Below is a small trained network, with its code and all its weights. Each question gives an input and a class and asks what happens when units are switched off, that is, made to give their printed mean instead of their output.

import numpy as np


def w(rows, s, z=0):
    codes = np.array(rows[::2]) - 128.0
    scale = np.full(codes.shape[1], s)
    scale[-1] = z or s
    return codes * scale


def norm(h):
    return h / np.sqrt((h * h).mean(-1, keepdims=True) + 1e-5)


def f(y):
    return np.maximum(y, 0)


def log_softmax(a):
    a = a - a.max(-1, keepdims=True)
    return a - np.log(np.exp(a).sum(-1, keepdims=True))


def net(x, mask):
    res = np.array(x, float).reshape(1, 6) / 4 @ E
    u = 0
    for l in range(4):
        y = f(norm(res) @ A[l][:, :-1].T + A[l][:, -1])
        res = res + np.where(mask[u : u + 4], y, B[l][:, -1]) @ B[l][:, :-1]
        u += 4
    return log_softmax(norm(res)[-1] @ U[:, :-1].T + U[:, -1])


A, B = {}, {}
E = w([
[138,135,213,18,82,67],'x0',
[159,116,46,113,23,111],'x1',
[176,170,145,107,125,98],'x2',
[252,140,135,97,138,181],'x3',
[180,139,135,98,172,65],'x4',
[109,30,114,65,165,109],'x5',
],0.0036)
A[0] = w([
[76,144,129,170,2,158,20],'L0N1',
[119,179,121,156,150,93,65],'L0N2',
[12,88,123,24,71,15,3],'L0N3',
[24,150,210,137,187,139,11],'L0N4',
],0.01,0.0027)
B[0] = w([
[122,154,134,134,72,165,199],'L0N1',
[157,122,119,151,128,122,153],'L0N2',
[109,9,127,111,68,33,254],'L0N3',
[122,150,178,180,170,121,209],'L0N4',
],0.014,0.0069)
A[1] = w([
[31,173,127,75,168,179,58],'L1N1',
[35,254,99,72,151,174,59],'L1N2',
[69,85,79,143,183,203,42],'L1N3',
[79,190,106,44,132,137,7],'L1N4',
],0.012,0.0019)
B[1] = w([
[204,134,191,130,69,46,162],'L1N1',
[116,127,96,146,53,40,194],'L1N2',
[174,26,81,159,189,253,253],'L1N3',
[101,42,166,148,200,147,132],'L1N4',
],0.0058,0.0023)
A[2] = w([
[210,143,199,10,133,133,58],'L2N1',
[43,169,132,15,88,119,8],'L2N2',
[47,223,135,1,127,126,57],'L2N3',
[37,172,152,24,171,98,39],'L2N4',
],0.012,0.0013)
B[2] = w([
[209,188,177,4,146,139,254],'L2N1',
[131,103,96,156,197,161,193],'L2N2',
[80,92,74,136,128,168,143],'L2N3',
[143,127,110,145,124,107,142],'L2N4',
],0.011,0.0033)
A[3] = w([
[116,234,22,164,176,80,72],'L3N1',
[121,169,110,139,32,191,83],'L3N2',
[35,199,92,146,34,214,3],'L3N3',
[11,197,195,167,229,107,43],'L3N4',
],0.011,0.0017)
B[3] = w([
[171,141,34,156,114,65,175],'L3N1',
[35,166,130,97,122,121,244],'L3N2',
[77,193,115,116,61,204,247],'L3N3',
[81,210,248,191,242,95,254],'L3N4',
],0.011,0.0046)
U = w([
[228,182,158,17,135,131,151],'0',
[88,180,226,224,225,83,166],'1',
[181,172,13,197,120,73,5],'2',
[147,46,62,171,189,230,89],'3',
[86,8,147,109,51,2,181],'4',
[25,215,83,135,24,200,164],'5',
],0.0089,0.0032)

Each question gives the input, the list of numbers given to net, and the class t.
The units are the neurons (one row each of A and B). Each row of codes is followed by its name. A weight is (code - 128) times the scale printed after its matrix; where a second scale follows, it is the last column's (A, B and U).
mask holds one flag per neuron, layer by layer. A switched-off neuron (its flag False) gives its mean, the last column of its row in B, instead of its output. The means were averaged over made-up inputs and are rounded, as every weight is.
A unit's drop is (log p(t) with every unit on - log p(t) with that unit switched off) / (log p(t) with every unit on - log p(t) with every unit switched off).
The circuit of an input: a set's keep is (log p(t) with only the set's units on - log p(t) with every unit switched off) / (log p(t) with every unit on - log p(t) with every unit switched off). Starting from the 12 units with the biggest drops (on a tie, the unit counted first), units are removed one at a time, each time the one whose removal leaves the highest keep (on an exact tie, the one counted first), for as long as the keep stays at least 0.8.
circuit, biggest first: the units of the circuit, biggest drop first
most important unit: the unit with the biggest drop
k most important neurons: the k neurons with the biggest drops, biggest first
k most important neurons of layer l: the k neurons of layer l with the biggest drops, biggest first
drop of u: that unit's drop, to one decimal
input [6,-6,1,5,3,-8], class 0: most important unit -> L2N1
input [-7,2,8,-2,3,7], class 3: circuit, biggest first -> [L0N3 L1N3 L3N4]
input [-3,0,-6,8,-7,1], class 3: circuit, biggest first -> [L1N3 L0N3]
input [-8,7,-1,-5,8,0], class 2: circuit, biggest first -> [L0N3 L3N1]
input [7,5,6,0,3,-7], class 0: 2 most important neurons -> [L2N1 L0N3]
input [5,8,-6,4,4,-7], class 5: circuit, biggest first -> [L0N3 L3N2]
input [-7,2,-3,4,5,-4], class 2: 3 most important neurons -> [L0N3 L0N1 L3N1]
input [-2,-2,3,5,8,-6], class 0: circuit, biggest first -> [L2N1 L0N4]
input [-7,-2,8,-5,8,-4], class 2: circuit, biggest first -> [L3N1 L0N3]
input [-1,7,-3,2,8,-5], class 2: 2 most important neurons -> [L0N3 L0N1]
input [-7,2,-6,-5,6,5], class 3: circuit, biggest first -> [L0N3 L1N3]
input [1,6,8,8,-7,2], class 0: circuit, biggest first -> [L2N1 L0N3]
input [-4,2,-3,-2,4,1], class 3: 2 most important neurons -> [L0N3 L1N3]
input [3,-2,7,1,-1,2], class 0: most important neuron of layer 0 -> [L0N3]
input [3,-4,1,8,-8,-5], class 0: 2 most important neurons -> [L2N1 L0N1]
input [0,2,-3,5,2,-7], class 5: 4 most important neurons -> [L0N3 L3N2 L3N4 L1N1]
input [-3,4,-2,-4,7,-8], class 5: 2 most important neurons -> [L0N1 L0N3]
input [-6,-3,-6,8,6,-3], class 3: 2 most important neurons -> [L0N3 L0N4]
input [-6,-2,-7,2,-1,-1], class 3: 2 most important neurons -> [L1N3 L0N3]
input [1,-3,4,3,-1,1], class 0: most important unit -> L0N3
input [-1,1,8,-6,-2,-3], class 5: 2 most important neurons -> [L0N1 L3N3]
input [7,-8,2,6,-2,7], class 0: drop of L2N1 -> 0.5
input [-2,-1,2,4,-4,-4], class 5: drop of L0N3 -> 0.3
input [-4,1,5,0,-1,-6], class 5: drop of L2N2 -> 0.0
input [8,1,-6,2,-5,-6], class 5: drop of L0N1 -> 2.3
